Each row has a class, written after it.
[-45 -19 -14 -17   3 -36  18  29 -36 -38  19 -58  21  13  13  -7 -18   9
 -39  27   5  13  -4  13 -59  19 -47  21 -17   1   3 -19 -30  35  16 -18
  18]
z194
[-14 -14  21 -13  12  28 -38  25 -19   3 -15   6  25  48  30 -44  14 -21
 -20 -20 -38 -34 -27 -51 -43  23 -31   3   4  -2 -35 -24  18  10  48  10
  -5]
z129
[ 49  63 -48 -18   7  -7 -11 -53 -30  -5  11  15  40   7  -1 -12 -23 -21
 -14  22  13  14 -10 -16  13 -25 -12  29  22  28  40   5 -25  21 -28   6
  23]
z621
[  2 -10   1  -8  -7   6  24 -17 -45 -12   4 -26  32  -9  24 -20 -37  -6
 -31  -6  10 -19   5   7 -26   6  -5  21 -11  -8  30  11  -3 -21  15  -2
  29]
z122
[ 17 -23  20   3   9  34  52  36 -25  25 -29  -1  -3  55 -29 -13  49   1
   8 -17  -5 -30 -34  10 -36   6 -11 -13  25 -41   5 -25  42  23  17  12
  12]
z621
[  2 -17  43   9   1  40  32  16   8 -22 -15 -17 -29  24 -15  89  22  25
  39 -23  10 -33 -43  -2 -17  21  -3 -22  48 -27  53 -26  64   1 -41 -34
  -3]
z951
[-75 -17 -17 -30  21  10  30  72 -34  13  27  17   5 -16 -23 -17 -14   7
  -7  -3   6 -37 -17  -8  34  26  17  11  23 -38   6  12  48   2  -7  -2
  20]
z122
[ 36   6 -36  13  34 -42  48  52 -25  23   6 -12  -5 -27 -34   9  34  -7
   2  48 -31  22 -52   4  30  11 -28 -25  20  42  -5  51  -8  -1 -66 -22
 -23]
z129
[ 99 -13  17  34 -14  25  26 -20  11 -20 -24 -18  -1  36 -11  49  27  40
  17 -48  35  12 -19   5 -13  19 -13 -21  18  15  -4  -1   4  12 -28 -14
 -20]
z684
[ 46  -6  12  -6 -24 -10  15 -61 -31   1 -14 -21   2  24  -5   6  -8  -9
  -1 -37   5  31  -6  42 -21  30 -17  19  -8  57   1   9 -34  -8 -11 -40
  31]
z6
[ 57  33 -18  -2 -24  47 -30 -57 -47 -14  30  42  20  50 -15 -27   4 -16
  41 -41   7  -4   2  11  16 -15  17  13  10 -34  -4  -2  11  33 -20  15
   1]
z951
[ 25  69 -22   1 -11  27  13 -25  31  19   9 -27 -17 -15  -8  16  -9 -23
 -28 -13 -19  51   5  28  67 -15  21  -8  11  56  19  49 -69  -7  28 -28
  10]
z122
[ 42  -5   0 -11   0  -7  18 -35 -19 -28  -6 -41  12 -10  24  32 -31  -9
 -20 -39   9  -2 -16 -12 -39  -2 -27  26 -22  42  28   4 -39 -15 -20 -20
  11]
z951
[  7   1   1  33  62  29 -11 -57 -10  47 -31  73  19  -4  16 -26  11 -44
  23   3 -16 -56 -15 -44 114   3  -8  -1  15  47 -50  20  55 -25 -43  38
 -17]
z951
[ -8  -3 -10 -17  -7   4  24 -38  22 -13  42 -18   3 -16 -24  46  -3   1
   2 -19 -18  62 -38   6  37  24 -17  -8  21  74 -18  59 -44  23 -33  22
  -3]
z873
[ -3 -13 -18  -5   2 -16  38 -12 -29  -7   6 -51  13 -10   3  -4 -15 -18
 -35  -1   5   2 -17  -1 -34  20 -18   3   4   3  30 -10  -7   8   2 -32
  25]
z122
[-33  -2 -10   7   7 -34   7 -39 -39 -44 -16 -20  15   5  20   4 -18 -11
 -13  26   2   2  -1   0   9  15 -42  39 -20  31  26   5 -53   5  13 -57
  21]
z873
[ 88  -5   5  13 -13 -29  49 -17 -31 -23 -42 -33 -12  19  -4   8  27   1
 -30  -4  15  14 -10  11 -40  14 -50 -15  17  32  27  10  -9  37 -45 -13
  16]
z129
[ 34 -20 -29 -11   1  14  15 -51 -27 -13  10 -15  27  13  19  11   3 -16
 -28 -31  -3  -3 -16  12 -27  30 -11   6 -14  25  29 -12 -37 -11  12 -53
   8]
z951
[-28 -45   1  -4  12  14  22  56 -56   4 -16 -40   6  64   4 -36  19  -3
  -1 -48  14 -19 -30  -4 -59  23 -30  14  37 -27 -11  14  58  13  11 -40
  12]
z873
[-38 -16 -12 -17   1 -24  -2  -6 -34 -32  -9 -21  13  -2  22  -6   2 -14
 -18   7   7  -9   2  11  -1  31 -43  18  -1  41  -1   7 -27  -5  25 -53
  30]
z873
[ 65   9  40  25 -17  13  52 -23  29 -35 -39 -29   0  39 -26  30   5  17
   4 -58  25  12  -1   2   0 -31 -12   0  16  59   2  15  -4 -11 -19  -3
   4]
z951
[ 15   4 -41  14  -8  -4  61 -11 -23 -14  30 -42  -3   2 -57  58  13  -9
  43 -38  34  47 -50  44 -21  22   1 -11  51  67 -19  25  17   5 -78 -72
  24]
z6
[ -1 -24  -5  -4  -1 -17  27 -30 -21 -28   2 -19  28   5  21  21 -21   1
 -26  -1 -19   1 -18   4   2   2  -9  22 -29  33   7  -4 -49  11  17 -12
  15]
z951
[ 23  -1   5 -24  12  -8 -24 -28  -7  57 -15  39  -6 -26  -4 -39  26 -32
  -8  -3  -3   9   0 -40  14  47 -29  -6  34  28 -35  17  15 -21 -68   1
 -12]
z621
[ 16  15  34  39 -12  14  79 -34  10   3 -45 -39 -12  28 -15  -4   4   6
 -33 -47  36  26   5  -3   2   5   5 -10  28  47   2  26   6   8 -31 -61
   8]
z122
[ -10   -9   19  -17   -8   -6   24   57  -38  -18  -11  -62  -22   48
  -19   21    6   -2   27   -1    3   -1  -39   15 -100   17  -18    6
   35  -14   16  -24   46   14  -36  -81   38]
z6
[ 44  38 -20   8 -12  33 -17 -30 -52  12   2 -17  16  32  15 -35  27 -27
 -10 -44  57  -3   8  22 -25  -2  11 -16  38 -39   5   4  27  21  -1 -40
  18]
z122
[ 77  -8  20  32 -13  19  34 -56  35   1 -39   2 -15  23 -23  20  25  21
 -27 -25  28  30   6  -1   9  21 -13 -29  14  44  18  12  -6  13 -26 -10
 -16]
z684
[ 41  -5  -6   1  -4  -6   6 -40  -1 -14   2 -26   8 -16  14  41 -30  -2
 -37  -2  14   5   8  -8 -12  12 -25  39 -22  37  52   3 -41 -30   2 -36
  19]
z194
[ 34 -12 -23   3   5 -25  11  -8 -52 -30 -12 -23  18  16  15  14 -12 -14
  -1   8   9  -3 -20  16  -1  -3 -10  44 -34  27   0   2 -43  19   1 -31
  45]
z6
[  5  63 -38 -15 -12  -1  -5 -20 -30  33   6  -6  -6   5  -3 -40  11 -23
 -47   8   3  49  -7  24  33  -8 -10  -8   5  21  36  34 -38  55  -2 -15
  -1]
z621
[-53  -8 -13 -17  52 -22  -8  38 -28  44   2  18  17  -5   8 -44 -34 -14
  -7  14 -18 -10 -20 -44  -5  28 -21  -4  37 -14 -43 -10  20   5 -32  18
 -32]
z932
[-37 -47   6  36  23  27  30 -34 -19 -11  -4 -56 -10  10  -1  36 -12  -8
  11 -37   9  -8 -39 -21  -2  12 -18  27  24  37  32  18  23   0 -24 -51
   6]
z873
[  6 -17 -11   9  -4 -20  19 -43 -26 -41   2 -33  31  -5  13  46  -8  -8
  -4 -20  22   1 -20   0 -32   8 -20  15   3  37   8 -14 -16 -20 -16 -44
  13]
z951
[ 12  57 -24  -3  29   1   5 -10 -10   8 -13  36   3  -5  -8  20  12 -36
   6  11 -25   9 -17  -9  40   7 -15   0  43  73 -51  29 -46 -11 -14 -14
  11]
z129
[-24 -24 -15   2   9 -14  34 -29 -22  -3 -20 -28  25   9   9  -6  -3 -14
 -45  -3   0   8 -14 -12 -39  21 -24  24   2  33  20 -24 -41  -2  28 -43
  18]
z621
[-13  14  -9  -4   2  47   8  22  -5  -8  -5  25  37  54 -12  19  16  -9
  -4 -19   7 -14 -35 -33 -35 -22  12  27  23 -49  -2 -16  21   6  52  40
  21]
z621
[ 85  36 -12  21   0  31  -2 -26  -9   9   1  -2  17  41 -34  11  27 -18
  35 -28  -1  40 -25  10  23 -13  -6  14   6  14 -53  21 -44 -28  -6  12
 -15]
z932
[ 37 -28  43  18  -8   7  47 -19  15 -12 -32   7  -4  34 -27  23  35  26
 -16 -48  24   9 -20  -3  34  19 -13 -16  -5  20  15   8  -8  22 -18  -6
 -20]
z951
[ 35  -5 -12  -5  -3 -41   2 -41 -33 -30 -17 -17  16 -22  32   0 -25 -15
 -37  16 -16  -8  10  -8 -38  22 -41  14  -5  54  27 -16 -54  -5   0 -38
  19]
z129
[  9   5  21  20  -8  -6  36 -31  16 -33 -34  19   3  53 -24   6  20  13
 -17 -27  31  18 -13  -9  30  10  -5   6 -31  34 -17  -8 -11  61  -7  -8
  15]
z6
[-14   1  -7 -17  -2 -10  14   0 -15   0  10 -30  -2  -5   9  -6 -26 -11
 -43  16  -8  17  16  13 -37  21 -27  11   4  27  16   3 -36   5   6 -33
  17]
z194
[ 34  43 -16 -10  -1  42  -6 -28 -24  29  -7  45 -42 -13   4   7  17 -56
   8 -32  -4  -5  -2  -1  46   4   8 -10  13  15 -25  36  -2  27 -45  -2
  12]
z951
[-60  -3   2   6   9  38   1  18 -21 -32  12  30  21   5   1 -34 -41 -13
  -4 -11 -12 -70 -18 -67 -40  14 -14  -3   9 -10  35 -42  54  23  11 -10
  -8]
z129
[ 55  11  25 -20  -4  26  25  12  39  15 -26  14 -34  27 -16 -24  12  12
 -31 -57  23 -12  37 -13 -20  31 -23 -14  12  20   3  -8  22   8 -24 -27
   0]
z194
[ 40 -21 -28   8  -1 -15  33 -62 -43 -33 -14 -42  35  20   6  25  -1 -12
 -23   9  13  13 -35 -17 -51  16 -45  45  -5  13  47 -20 -12   4 -19 -12
  32]
z621
[ 30  61 -51 -35  -9  10   4  44 -30  -1   8  14   8  20 -24 -21  26 -18
 -21  56  -6  33   0  30   1 -17  -5   1  32 -25  40  33 -39  23  10   3
  23]
z621
[-20   4  29   1   0  16  49  12  39  -1  -2 -79   6  25  -9  21 -24  -1
 -22 -55 -23  27 -49 -18 -45  -3 -23 -23  26  25 -12 -11   5  22  39  43
  -2]
z122
[  6   0 -31  19  17   7  19 -76 -36   8  -3 -16  38  -2  40   6 -19 -23
 -11  -8 -18 -26 -32 -27 -17  11 -10  34 -29  37  14 -29  -3 -18  -1 -48
  11]
z621
[-17  11 -21 -12  -5  39 -31  32 -23 -24  19  -7 -27  26   0  -8  38  33
   7 -21  45  -2   9  20 -22  20   5 -11  -5 -60   5  -6  32  46 -31 -28
  -9]
z684
[-23   1  -7  27  43  42  24  53  -1 -13  -5  47  18  20  -5  22 -39   0
  46  14 -28 -44 -32 -33  37  -7  26  20   6 -14  -3   7   9  -2   6   9
  -4]
z6
[-10  -7   7   3  -8 -28  24  13 -35 -34 -11  -5  15  42 -18 -28  13  16
   0   2  30   8  -5  -4   4   5 -27   6  19   5  -5  19   7  49 -27 -37
   7]
z873
[-24   1 -43  21  35  21   0  14 -35  -9 -13  36  32   7  -6  -7  18 -48
  18   7  28 -43 -27 -72  -1   2  -5  31  42   0 -42 -18  39  -2 -25 -31
  22]
z621
[ 39  23   7  -7 -21   0  36 -56 -39   5 -19  -2  13  46 -12 -32   9   6
 -11 -24  15   5  -6  20  12   3 -20   4  17  39   3 -11  13  59 -27  -2
  28]
z621
[ 39  -9  14  11  -7  23  33  -6  21  -8 -21  -5  10   4   2 -33 -10  -4
 -45 -46  30 -12  20 -32  18   7   6 -12   9  29   3   8 -14  21   8 -10
   8]
z122
[ 61 -27  19  19   6  10  17 -11   0 -26 -23 -15   1  65 -30  16  43  12
   5 -25  46  34 -16  -4  -6  -1   5  14  13   6 -11  17 -16  49 -50  -8
  16]
z6
[ 20  -7  19  38  24  11  47 -23  -5  -4 -39 -25  -1  26  -3  17  18   9
 -20  -1  21   7 -26  -4  51   7 -23  -6  -7  40  -6   5 -22  37 -28  -8
  -9]
z932
[ -9  -9  -8 -17 -18 -29   7 -46 -59 -32  -2   7  36 -14  12   7 -22 -10
 -23  19   1 -21  17  19 -54  26 -20  32  10  36  32 -15 -25 -50  15 -55
  46]
z129
[ 27  23 -26  -4  -1 -22  21 -95 -38  -7 -11 -12  38   5  15  -4 -32 -29
 -24  11  -9   1  -4  -4 -17 -14 -20  50 -14  57  25 -20 -43  -5   5 -23
  43]
z621
[  0   7  39  13   0   0  29 -36  10 -15 -20  24  14  29 -23  11 -11  10
  -4 -21  21  10 -20 -15  37   1   3  14 -20  56 -11  14 -17  30 -25  -2
  10]
z6
[-19  10  11  -2  19  14  42  17  48  22  22  -5 -12 -21 -43  42  23   6
  -1   2 -22  31 -45  -6  66  18   8 -39  22  17 -19  28 -12  19 -18  40
 -17]
z122
[ 42  48  -5 -11  -9 -22  19 -22   0   1  -6   8   2  -5 -27   4 -24 -21
   6   8 -32  32  -8  16  22  -5 -34  -9  16  47  23  20 -44 -22  -4   6
 -11]
z951
[-30  -2 -15 -13  25 -26  -4  -2 -51 -20   1 -31  16   0  11   4 -24 -24
 -25  36   8  -2  -3  -5 -30  20 -57  50  -8  11  14  -9 -36  -9   1 -25
  31]
z194
[-14  -3 -24  15   0   1  13 -47 -46 -14   0 -14  13 -13  15  35 -17  -9
 -22  23   6   6 -18  21   9   6 -13  26 -30  26  19  13 -31   1  15  -8
  23]
z684
[ -8 -10 -17 -26  10 -11   8  -8 -37 -15  -6 -31  52  13  30 -27 -15 -17
 -41   5  -5 -13   0  11 -26  21 -29  27  -5   6  -2 -12 -26 -31  61   0
  41]
z122
[-19  28  29 -15  10 -10   3 -11 -54  12 -14 -10  14  18  -1 -19   8 -17
   6  22   5 -16 -31  18  77  10 -36  -2  29  26 -34   9  21  44 -10  30
  40]
z122
[ 11  -5 -11 -18 -11  42  11  -2   7  20  20 -22   3  47 -12 -13  -6 -20
 -29 -47  -5   5 -13 -10 -57  24 -17 -11  49  14  -2 -18  53  28  19  -2
  19]
z194
[  89   22   30   32  -43   -1   52 -113   -8   23  -34   -3    5   48
  -29  -16   27   -8  -30  -83   40   42  -19   -1   -4    5  -19  -23
    4   54   -1  -11  -20   74  -20  -10   -7]
z621
[-22 -12  17   0  -9   4  24  24  19  -3  11 -21  41  23 -22  24   1  14
 -12 -14   0   3 -46   3  -2   2 -15 -34  21  23 -22 -27  14   8  59  37
  -9]
z932
